Below are the code and all the weights of a small trained network. Each question names an input and a class and asks about switching units off, where a switched-off unit gives its printed mean instead of its output.

import numpy as np


def w(rows, s, z=0):
    codes = np.array(rows[::2]) - 128.0
    scale = np.full(codes.shape[1], s)
    scale[-1] = z or s
    return codes * scale


def f(y):
    return y / 2 * (1 + np.tanh(0.7978845608 * (y + 0.044715 * y**3)))


def log_softmax(a):
    a = a - a.max(-1, keepdims=True)
    return a - np.log(np.exp(a).sum(-1, keepdims=True))


def net(x, mask):
    res = np.array(x, float).reshape(1, 5) / 4 @ E
    y = f(res @ A[0][:, :-1].T + A[0][:, -1])
    res = res + np.where(mask, y, B[0][:, -1]) @ B[0][:, :-1]
    return log_softmax(res[-1] @ U[:, :-1].T + U[:, -1])


A, B = {}, {}
E = w([
[202,112,106,196,170,51,50,84,212,184,96],'x0',
[100,249,220,70,54,117,144,161,185,179,102],'x1',
[58,36,90,114,101,168,140,204,68,249,70],'x2',
[88,99,77,84,124,184,43,230,139,92,217],'x3',
[29,88,176,138,108,161,85,39,61,255,95],'x4',
],0.0091)
A[0] = w([
[191,165,125,97,125,140,203,111,125,73,133,161],'n0',
[127,104,189,123,109,115,121,99,119,167,51,196],'n1',
[86,100,100,154,131,152,90,144,140,152,120,136],'n2',
[142,112,127,208,137,60,173,124,102,167,64,155],'n3',
[180,186,166,121,130,100,119,126,141,139,140,138],'n4',
[164,88,97,178,148,102,136,121,151,133,86,136],'n5',
[111,167,129,51,103,155,86,168,134,130,229,160],'n6',
[95,170,180,115,73,139,196,92,64,113,127,219],'n7',
[118,91,16,134,125,181,120,180,59,115,180,183],'n8',
[156,132,125,182,133,67,118,69,137,78,149,124],'n9',
[153,84,134,209,213,112,120,39,138,124,132,239],'n10',
[177,160,154,128,141,91,142,119,137,67,108,142],'n11',
[83,101,132,13,77,250,118,192,107,101,150,221],'n12',
[193,124,111,138,164,146,98,80,163,113,193,3],'n13',
[178,118,120,134,107,118,128,166,191,102,173,108],'n14',
[127,143,127,130,34,119,88,155,113,160,160,151],'n15',
[163,38,44,135,138,179,78,149,68,84,139,107],'n16',
[73,106,108,69,108,165,115,125,23,172,89,126],'n17',
],0.011,0.0036)
B[0] = w([
[204,220,170,152,150,59,217,122,53,87,135,201],'n0',
[112,72,103,182,72,155,88,198,165,164,175,198],'n1',
[172,114,53,180,74,97,143,137,185,164,95,168],'n2',
[92,114,120,112,150,196,167,231,142,126,119,201],'n3',
[182,125,119,69,86,91,121,150,169,41,40,179],'n4',
[164,165,61,31,120,164,111,160,213,63,125,189],'n5',
[32,157,113,101,111,160,162,176,222,207,56,201],'n6',
[86,238,152,80,42,137,193,149,98,143,73,211],'n7',
[173,58,95,241,116,45,192,166,76,154,166,225],'n8',
[214,105,92,94,204,176,80,76,95,86,187,212],'n9',
[165,87,54,136,224,244,28,160,130,169,90,245],'n10',
[193,143,53,73,143,177,217,117,119,66,140,200],'n11',
[95,151,230,154,245,154,177,237,117,202,163,249],'n12',
[156,87,120,171,143,97,40,114,121,149,182,188],'n13',
[90,125,197,174,69,41,141,106,53,169,177,187],'n14',
[154,61,71,173,55,132,130,138,146,213,112,162],'n15',
[252,95,83,223,129,108,128,141,170,168,121,222],'n16',
[127,50,199,255,101,147,106,158,130,227,217,222],'n17',
],0.0078,0.017)
U = w([
[30,139,166,114,134,182,140,208,157,189,112,175],'0',
[28,158,147,92,11,40,103,69,171,165,97,89],'1',
[177,84,115,233,145,62,73,129,81,168,189,249],'2',
[166,212,212,75,122,28,226,86,66,55,149,105],'3',
[206,180,45,114,106,110,171,194,193,104,59,193],'4',
[192,125,64,49,205,134,1,77,207,62,135,2],'5',
[109,176,133,149,112,225,75,39,74,153,95,63],'6',
],0.0093,0.004)

Each question gives the input, the list of numbers given to net, and the class t.
The units are the neurons (one row each of A and B). Each row of codes is followed by its name. A weight is (code - 128) times the scale printed after its matrix; where a second scale follows, it is the last column's (A, B and U).
mask holds one flag per neuron, in row order. A switched-off neuron (its flag False) gives its mean, the last column of its row in B, instead of its output. The means were averaged over made-up inputs and are rounded, as every weight is.
A unit's drop is (log p(t) with every unit on - log p(t) with that unit switched off) / (log p(t) with every unit on - log p(t) with every unit switched off).
The circuit of an input: a set's keep is (log p(t) with only the set's units on - log p(t) with every unit switched off) / (log p(t) with every unit on - log p(t) with every unit switched off). Starting from the 12 units with the biggest drops (on a tie, the unit counted first), units are removed one at a time, each time the one whose removal leaves the highest keep (on an exact tie, the one counted first), for as long as the keep stays at least 0.8.
units of the circuit, in order: the units of the circuit, biggest drop first
most important unit: the unit with the biggest drop
k most important neurons: the k neurons with the biggest drops, biggest first
drop when u is switched off: that unit's drop, to one decimal
input [0,-6,3,-8,1], class 0: units of the circuit, in order => (n3)
input [-7,-3,2,8,6], class 2: 2 most important neurons => (n8 n16)
input [3,-1,5,-3,7], class 0: 4 most important neurons => (n3 n8 n16 n9)
input [7,-4,6,2,-2], class 4: 2 most important neurons => (n5 n17)
input [-6,1,4,2,-6], class 0: 2 most important neurons => (n12 n6)
input [-5,0,6,5,1], class 2: 3 most important neurons => (n8 n17 n16)
input [4,0,-7,3,-7], class 5: 2 most important neurons => (n9 n13)
input [4,3,-8,-6,-7], class 5: 2 most important neurons => (n9 n10)
input [5,7,-8,6,7], class 1: 2 most important neurons => (n10 n12)
input [-2,1,0,7,-5], class 0: 2 most important neurons => (n6 n12)
input [7,6,3,1,3], class 0: 2 most important neurons => (n8 n16)
input [7,4,1,-2,-3], class 5: 2 most important neurons => (n7 n8)
input [-4,0,6,8,8], class 2: 2 most important neurons => (n8 n17)
input [-1,-8,0,-8,7], class 0: most important unit => n3
input [4,1,-3,3,-8], class 3: drop when n10 is switched off => 0.1
input [-2,0,-8,1,2], class 3: drop when n16 is switched off => 0.1
input [-5,4,-3,8,-6], class 0: drop when n6 is switched off => 1.6
